(82): [ 14.0  22.4 -32.1 -16.8  -6.2  -0.9  14.8 -16.8  -3.5   3.7   4.5  -9.6
  29.0 -15.4  25.7]
(163): [-37.0 -17.7  28.0  12.6 -18.1   8.7 -23.5  -7.1  -9.9   1.6  -5.5  13.3
  -7.3 -10.9   2.7]
(92): [  2.0 -21.6  15.2 -25.4 -12.4  31.6 -39.2  -3.5  -5.9 -21.5  23.2  11.3
  -2.8  10.3  22.4]
(153): [ -0.8   5.3 -10.9   3.2 -25.2   0.1   8.5  12.3   9.3  -5.6   4.5   4.5
  -9.8  12.8 -20.8]
(72): [ 16.8  -7.9 -32.0 -38.4  33.7  50.0  26.3 -35.7   9.6  -3.5   0.2  15.7
 -23.4   8.1  -9.6]
(102): [-31.7 -22.2 -27.5   4.6  44.4   2.1  44.5 -39.3 -19.6  15.9 -38.5  -2.3
  24.9  11.5 -16.5]
(91): [ 23.3   4.2  24.9  -7.0 -26.5  -1.4  -0.5  23.6   0.9   1.7   4.0 -23.8
  25.1   1.1  22.6]
(81): [  9.8   1.6 -11.0 -34.0 -30.6   1.2  -6.0 -12.5 -19.5  14.7 -18.4 -41.3
  91.6  21.4   3.7]
(138): [  4.2   2.4   7.8   8.8 -17.9   2.6 -22.5 -18.4   3.7  11.5  -5.2   3.2
  12.1 -21.4   5.5]
(204): [ 21.3  10.7 -16.6  -0.7 -17.4  -2.6 -33.4  -1.4  12.4 -15.5  26.5   8.5
  -2.4   5.8  -3.7]
(75): [-29.3  -3.2 -57.2  14.0  22.4 -32.0 -16.8  -6.2  -0.9  14.8 -16.8  28.0
 -15.7 -19.3 -11.3]
(77): [ -5.6  -3.7 -34.0 -30.6   1.2 -11.0  -6.0  41.0   6.7   4.7  -9.3  10.4
 -30.3   6.6  -3.6]
then: [-34.0 -30.6   1.2 -11.0  -6.0]  [41.0  6.7  4.7]
then: [ 14.0  22.4 -32.0 -16.8  -6.2  -0.9  14.8 -16.8]  [ 28.0 -15.7 -19.3]
present: [ -7.9 -32.0 -38.4  33.7]  yes
present: [-34.0 -30.6   1.2]  yes
present: [-21.5  23.2]  yes
then: [ 6.7  4.7 -9.3 10.4]  [-30.3   6.6  -3.6]

(67): [ 1.3  9.6 -6.5 34.0  5.5  6.1 21.2]
(34): [-29.0  -0.3 -25.9 -28.8  32.3  20.9   5.0]
(88): [ 45.1   6.1  37.5   9.1   3.8  24.6 -39.3]
(93): [ -9.2 -28.8  -0.3 -25.9  -0.1 -14.8 -35.1]
(127): [45.1  6.1 37.5  9.1  3.8 24.6 32.9]
(63): [ 65.2  -1.4  17.6   0.9  -6.1   7.5 -10.7]
present: [-14.8  -0.1 -25.9]  no
then: [ -0.3 -25.9 -28.8]  [32.3 20.9  5.0]
[45.1  6.1 37.5  9.1  3.8 24.6 32.9]  (127)

(16): [-31.4 -11.5 -34.7 -38.1  -7.7 -37.9 -30.4 -42.8]
(113): [ 40.5 -46.9 -12.9 -18.0 -42.8 -20.0  23.1  11.3]
(124): [-12.4  -9.1  27.6 -17.7  33.5  34.4  15.9  29.9]
(154): [-52.6  32.7  -2.2  34.9  29.3  39.1 -37.0  35.2]
(3): [  7.6 -29.0  46.8  24.8 -38.5 -50.5  16.8  -7.4]
(108): [ 57.8 -31.4 -11.7 -34.7 -38.1  -3.0  25.0   1.2]
(136): [-22.2  48.8 -22.9  17.0  18.2 -33.4   5.7 -66.4]
present: [-11.5 -34.7]  yes
present: [16.8 -7.4]  yes
present: [ 34.9  29.3  39.0 -37.0]  no
then: [-31.4 -11.7 -34.7 -38.1]  [-3.0 25.0  1.2]
then: [32.7 -2.2]  [34.9 29.3 39.1]
then: [-11.5 -34.7 -38.1]  [ -7.7 -37.9 -30.4]
present: [29.3 34.9]  no

(7): [ 54.5  16.1  -9.4 -30.6  41.9  32.2  52.0 -41.1   2.7 -36.5 -31.6  -8.0
  71.1  29.9]
(95): [-42.2  19.2  20.8   4.9 -19.9   7.6  42.7  15.9   6.5  12.3  28.6   8.9
  -3.4 -20.6]
(128): [ -0.1  12.6 -13.7 -36.7   3.1  10.6  62.1 -31.1   0.2 -42.1 -23.0 -17.8
  49.7   0.4]
(41): [ 36.3   8.3  35.9  57.4  29.4  17.6 -45.9  45.4  17.4  64.6  39.9  40.1
 -24.3  26.6]
then: [ 54.5  16.1  -9.4 -30.6  41.9  32.2  52.0 -41.1   2.7]  [-36.5 -31.6  -8.0]
present: [ 7.6 42.7 15.9  6.5 12.3]  yes
present: [41.9 32.2]  yes
present: [28.5  8.9]  no

(17): [-27.0 -44.5  59.6  15.8 -73.3 -37.8  52.4 -68.2  36.5 -52.2  50.5 -32.4
 -29.8 -54.0   6.7  30.3  77.5  24.0  60.5 -66.8 -74.0  -2.6 -65.4 -42.5
 -25.8 -63.6  15.3 -59.8]
(104): [-42.0  47.2  21.3 -40.4  50.8  -1.2  73.5  70.6  45.8  -7.6 -38.3   0.7
  43.3  -6.3  70.1  58.9 -71.7  56.4  38.5 -52.4 -55.2   6.0  44.4 -30.1
  26.8 -22.5  43.1 -31.7]
(159): [ 39.6 -75.1  20.6  34.9  28.9 -61.1   0.4  44.9  -0.6 -30.7 -22.0 -69.8
  51.5 -72.2  -2.3 -78.5  34.5 -60.4 -35.8  -6.2 -76.6 -41.8  38.3 -36.6
 -43.7  73.5  77.9  28.4]
(135): [  3.7 -43.1  19.4  64.5  33.7  -1.5 -53.7  33.9 -47.5 -30.0 -29.3   4.7
 -18.7  33.0 -73.8  38.7 -25.2  38.1  23.3  68.4  59.8 -46.8 -26.8  28.7
  39.2 -12.2  13.4 -49.8]
(22): [ -1.6 -66.9  27.9  65.3   9.6  68.7 -14.3 -33.2  27.6  70.4 -31.2   0.2
 -42.7  71.8  -9.9 -65.2  60.4  62.8 -27.5 -57.3 -64.5 -69.4  43.4  30.7
 -37.7  -4.2  56.5 -61.5]
(12): [ 55.5   9.1  -1.6 -66.9  28.0  65.3   9.6  68.7 -14.3 -33.2  27.6  70.4
 -31.2 -55.3  66.3 -40.9  17.8  25.3 -77.7  41.0 -79.3 -18.0  61.3 -36.0
  24.5 -33.1  77.6 -15.6]
(49): [ 27.2  71.9  73.3 -33.9  12.7  35.7 -56.3 -70.0 -50.8 -35.1 -66.0  21.4
  24.8  79.7 -68.7  74.5  16.8 -22.1  38.2 -50.6 -66.6  61.0 -13.9  72.6
 -46.8   6.6 -44.4   1.1]
then: [-66.9  27.9  65.3   9.6]  [ 68.7 -14.3 -33.2]
then: [ -1.6 -66.9  28.0  65.3   9.6  68.7 -14.3 -33.2  27.6  70.4 -31.2]  [-55.3  66.3 -40.9]

(23): [ 35.4   7.9  30.0 -17.5 -19.1 -17.4  -1.8  10.2 -59.0]
(174): [ 30.6   9.4  27.1 -15.9 -15.7 -16.3  -2.4   8.7 -51.7]
(29): [ 38.7   5.9  32.9 -18.4 -20.2 -17.4  -1.1  12.1 -64.9]
(169): [ 42.7  39.2 -18.3   1.7 -17.8 -13.3   1.4  18.1 -75.9]
(121): [ 33.8   8.6  28.8 -17.0 -18.1 -17.2  -2.1   9.5 -56.3]
(35): [  8.0  30.0 -17.5 -19.1 -19.3 -16.1   0.0  14.9 -71.1]
(187): [ 32.2   9.1  27.9 -16.5 -17.0 -16.7  -2.2   9.0 -53.8]
(131): [ 40.3   4.6  34.8 -18.7 -20.1 -16.9  -0.6  13.5 -68.0]
(11): [ 42.4   1.7  39.2 -18.3 -17.8 -14.9   0.7  16.5 -73.8]
(73): [ 37.1   7.0  31.3 -18.0 -19.8 -17.5  -1.5  11.1 -61.9]
present: [  7.9  30.0 -17.5 -19.1 -19.3]  no
present: [38.7  5.9]  yes
then: [  1.7  39.2 -18.3 -17.8]  [-14.9   0.7  16.5]
then: [  7.9  30.0 -17.5 -19.1]  [-17.4  -1.8  10.2]

